array([ 1.953, -1.784, -1.919, -0.469, -0.408,  0.447, -0.059]): 1.953
array([-0.18,  0.14, -0.13,  0.16, -0.17]): -0.18
array([-0.06, -0.17, -0.06,  0.19,  0.16,  0.00]): -0.06
array([ 0.90,  1.46,  0.07, -1.51]): 0.90
array([ -9.327,  12.316,  13.203,   6.389, -14.174,   8.976]): -9.327
array([ 0.18, -0.06,  0.00,  0.02, -0.14,  0.06, -0.03]): 0.18
---
[[ -6 -36 -38  36]
 [-17  47 -20  31]]: -36

[[  7   6  -6  16  -4  41]
 [ -8 -20 -10 -12 -16 -20]
 [  0  13   5   7  -1  13]]: -20

[[-15 -26 -33  23]
 [ 21   3  36 -25]
 [ 54  -1  18 -19]]: 3

[[-36 -23  13  -2  15  22  27]
 [ -2   5   0  -6  -6  12 -25]
 [-41 -23   5   2  -6 -13   5]]: 5

[[ 19  28 -15  16   9  17]
 [ 14  49 -42   7  18 -16]
 [  0 -27  30   4 -11  29]]: 49

[[19 16 23 27 25 35]
 [23 35 42  7 14 25]
 [32 13 26 13 13 13]]: 35
---
[-25   5 -17 -53   2] ⇒ 5, 2

[ -5 -17 -30  47 -10  25  -4] ⇒ 47, 25

[ -7 -41  52  -4  44 -27  -9] ⇒ 52, 44

[[-26  25  51 -11   0  10]
 [-14 -23 -33  -7  -9  13]] ⇒ 51, 25

[ 19 -25 -25 -55  36   0 -14] ⇒ 36, 19

[-13  13  25 -40] ⇒ 25, 13

[-21  39  12  18  30 -20 -17] ⇒ 39, 30

[[-14  -2   7 -26   0  13   7]
 [ -6  13  39 -30  18   5 -15]] ⇒ 39, 18

[ 16 -28  39  54  14 -43] ⇒ 54, 39

[[ 53   3 -24  -8   5 -16  41]
 [ 21   3 -43 -11  26   6  38]] ⇒ 53, 41
---
-40   22    7  -13  -20   15   -4
  8  -10  -11   14   -5   24   29
Answer: -40, 29

3  1  8  7  2  5
2  6  6  3  4  2
3  2  0  2  5  7
Answer: 3, 7

15  82  63  77 Answer: 15, 77

3865  7011  6546  5025  4767  4625  5938
5182  9361  6876  7794  5246  5931  8389
6412  3891  4991  3219  5688  3510  3426
Answer: 3865, 3426

252   50  208  166  124  219 Answer: 252, 219

751  656  392  224  500  449 Answer: 751, 449
---
Q: -0.118,-0.174,0.152,0.036,-0.193,0.181
A: 0.181
Q: 191.65,-4.46,-125.32,-36.45,67.14,47.34,-69.01
A: 191.65
Q: 0.8,0.5,-0.1,1.0,-1.3,1.2
A: 1.2
Q: -58.85,-92.28,62.04,106.01
A: 106.01
Q: -1.741,-1.698,1.296,-1.382,1.196
A: 1.296
Q: 68.94,113.60,41.11,-33.72,-97.97
A: 113.60
---
array([ -8, -18, -44,  39,  12, -12,   7]) → -8, 7

array([[-15,   7,  -6, -11,  10, -12,  -8],
       [ 49,  10,  -8, -10, -33,  20,   6]]) → -15, 6

array([[-43,   2,  16, -12,  10],
       [ 20,  18,   5,  -7,  -2]]) → -43, -2

array([-39,  39, -37,  -7]) → -39, -7

array([[ 54, -54,  -1,  -8,  -2],
       [ 16, -20,  -3, -18, -13]]) → 54, -13

array([ 52,  12,  23,  37, -26,  -5]) → 52, -5

array([[ -9,  -4, -25,  51],
       [  3,  -5, -19, -41],
       [ -4,  -5, -15,  47]]) → -9, 47

array([-5,  6, 42,  0]) → -5, 0

array([[-21, -12,  16,  31],
       [ 51,   9, -43,  31],
       [-51,  30,  -4,  -5]]) → -21, -5

array([-40, -32,  36,  14,  10,  47, -50]) → -40, -50
---
[ 12  41 -34 -18] -18
[ 21 -51 -30  38 -32  12   7] 7
[ 27  30  11 -54  20   4   6] 6
[ 14  18  25 -39] -39
[-47 -39  -6  10  14  32  24] 24
[ 13 -16  36  45  17   1 -17] -17
[-45  -6  18  23] 23
[  3 -46   2 -20  25   7 -41] -41
[ -1  -6  -7   6 -51  19] 19
---
[[-13   5  11  48  15]
 [-13 -25  11  39  15]]: 48

[[7997 9897 2561 5649 8238]
 [4660 5771 1393 1457 7843]
 [5896 6681 6755 8408 4599]]: 1457

[[298 514 739 293 772 355 183]
 [688 374 318 342 225 707 542]]: 355

[[680 475 189 343]
 [428 689 331 757]]: 189

[[1 5 3 4 0]
 [1 6 3 2 2]
 [7 3 3 5 2]]: 2

[[224 634 690 300 479]
 [507 629 741 478 876]
 [417 498 486 489 514]]: 478

[[-43  24  -1 -21  45]
 [ -6  26   1  -5  -4]]: -21

[[ 46  39   5 -35]
 [  6  -4  -2  -1]]: 5

[[181 196  56 154 179]
 [112 167 162  11 102]]: 154
